Here is a tiny trained network, its code and every weight. The questions are about switching its units off for an input and a class, where a switched-off unit gives its printed mean instead of its output.

import numpy as np


def w(rows, s, z=0):
    codes = np.array(rows[::2]) - 128.0
    scale = np.full(codes.shape[1], s)
    scale[-1] = z or s
    return codes * scale


def norm(h):
    return h / np.sqrt((h * h).mean(-1, keepdims=True) + 1e-5)


def f(y):
    return np.maximum(y, 0)


def log_softmax(a):
    a = a - a.max(-1, keepdims=True)
    return a - np.log(np.exp(a).sum(-1, keepdims=True))


def net(x, mask):
    res = np.array(x, float).reshape(1, 6) / 4 @ E
    u = 0
    for l in range(2):
        y = f(norm(res) @ A[l][:, :-1].T + A[l][:, -1])
        res = res + np.where(mask[u : u + 7], y, B[l][:, -1]) @ B[l][:, :-1]
        u += 7
    return log_softmax(norm(res)[-1] @ U[:, :-1].T + U[:, -1])


A, B = {}, {}
E = w([
[127,129,127],'x0',
[3,207,37],'x1',
[107,24,247],'x2',
[173,43,34],'x3',
[128,128,130],'x4',
[129,129,125],'x5',
],0.0039)
A[0] = w([
[250,169,115,1],'0.n1',
[76,48,93,49],'0.n2',
[125,150,114,122],'0.n3',
[160,100,161,166],'0.n4',
[92,141,173,53],'0.n5',
[112,129,125,76],'0.n6',
[148,116,109,213],'0.n7',
],0.021,0.0036)
B[0] = w([
[145,233,62,254],'0.n1',
[123,253,48,228],'0.n2',
[106,100,219,176],'0.n3',
[198,146,104,250],'0.n4',
[152,69,119,188],'0.n5',
[154,36,63,140],'0.n6',
[148,52,9,212],'0.n7',
],0.0079,0.0057)
A[1] = w([
[104,146,90,67],'1.n1',
[120,48,1,203],'1.n2',
[125,99,77,64],'1.n3',
[50,180,88,252],'1.n4',
[202,193,75,176],'1.n5',
[251,61,37,217],'1.n6',
[211,214,214,66],'1.n7',
],0.0085,0.002)
B[1] = w([
[222,180,77,159],'1.n1',
[146,38,167,228],'1.n2',
[11,83,5,153],'1.n3',
[101,120,250,216],'1.n4',
[75,80,148,243],'1.n5',
[127,128,183,255],'1.n6',
[98,254,57,163],'1.n7',
],0.0067,0.008)
U = w([
[67,223,71,255],'0',
[198,138,229,116],'1',
[162,114,22,73],'2',
[190,9,103,56],'3',
[22,162,240,100],'4',
[21,32,219,95],'5',
[7,11,72,98],'6',
],0.016,0.0047)

Each question gives the input, the list of numbers given to net, and the class t.
The units are the neurons (one row each of A and B). Each row of codes is followed by its name. A weight is (code - 128) times the scale printed after its matrix; where a second scale follows, it is the last column's (A, B and U).
mask holds one flag per neuron, layer by layer. A switched-off neuron (its flag False) gives its mean, the last column of its row in B, instead of its output. The means were averaged over made-up inputs and are rounded, as every weight is.
A unit's drop is (log p(t) with every unit on - log p(t) with that unit switched off) / (log p(t) with every unit on - log p(t) with every unit switched off).
The circuit of an input: a set's keep is (log p(t) with only the set's units on - log p(t) with every unit switched off) / (log p(t) with every unit on - log p(t) with every unit switched off). Starting from the 12 units with the biggest drops (on a tie, the unit counted first), units are removed one at a time, each time the one whose removal leaves the highest keep (on an exact tie, the one counted first), for as long as the keep stays at least 0.8.
units of the circuit, in order: the units of the circuit, biggest drop first
most important unit: the unit with the biggest drop
k most important neurons: the k neurons with the biggest drops, biggest first
top k neurons in layer l: the k neurons of layer l with the biggest drops, biggest first
input [2,8,-7,-8,-7,-2], class 4: units of the circuit, in order => [1.n4 0.n1 0.n2]
input [7,2,-1,-7,5,-5], class 4: most important unit => 0.n4
input [1,3,-3,7,-5,-5], class 6: units of the circuit, in order => [0.n1 0.n4]
input [-5,1,-5,6,8,-4], class 6: units of the circuit, in order => [0.n4 1.n2 1.n5]
input [0,-1,3,-6,-1,5], class 1: top 4 neurons in layer 0 => [0.n5 0.n2 0.n1 0.n7]
input [8,-8,-3,1,0,8], class 2: units of the circuit, in order => [0.n1 0.n7]
input [-5,5,3,0,-8,8], class 5: top 2 neurons in layer 1 => [1.n4 1.n7]
input [-4,5,3,-7,8,5], class 5: top 3 neurons in layer 0 => [0.n1 0.n2 0.n5]
input [-1,2,8,3,-7,0], class 0: 3 most important neurons => [0.n2 0.n7 0.n4]
input [-5,8,4,-5,6,-1], class 5: units of the circuit, in order => [0.n1 0.n2]
input [8,0,2,0,3,5], class 1: top 3 neurons in layer 1 => [1.n6 1.n3 1.n5]
input [-3,2,4,-4,-7,-1], class 5: top 2 neurons in layer 0 => [0.n5 0.n7]
input [1,1,3,5,6,4], class 0: 2 most important neurons => [0.n2 0.n5]
input [2,7,-7,2,-7,3], class 6: 2 most important neurons => [0.n1 0.n2]
input [6,6,0,3,7,4], class 6: units of the circuit, in order => [0.n1]
input [-4,4,4,-2,0,-1], class 5: units of the circuit, in order => [0.n5 0.n7]
input [7,2,0,4,5,2], class 6: top 3 neurons in layer 0 => [0.n1 0.n7 0.n4]
input [-4,3,6,-6,4,-8], class 5: 3 most important neurons => [0.n5 0.n1 0.n7]
input [-2,-1,5,-7,0,8], class 1: top 4 neurons in layer 0 => [0.n2 0.n1 0.n5 0.n7]
input [-7,4,-5,2,4,6], class 6: most important unit => 1.n3
input [-8,7,-1,6,5,1], class 6: 2 most important neurons => [0.n1 1.n2]
input [-7,7,7,-8,3,-6], class 5: top 3 neurons in layer 0 => [0.n5 0.n1 0.n2]
input [-5,6,-6,-1,5,-1], class 4: 2 most important neurons => [1.n4 0.n7]
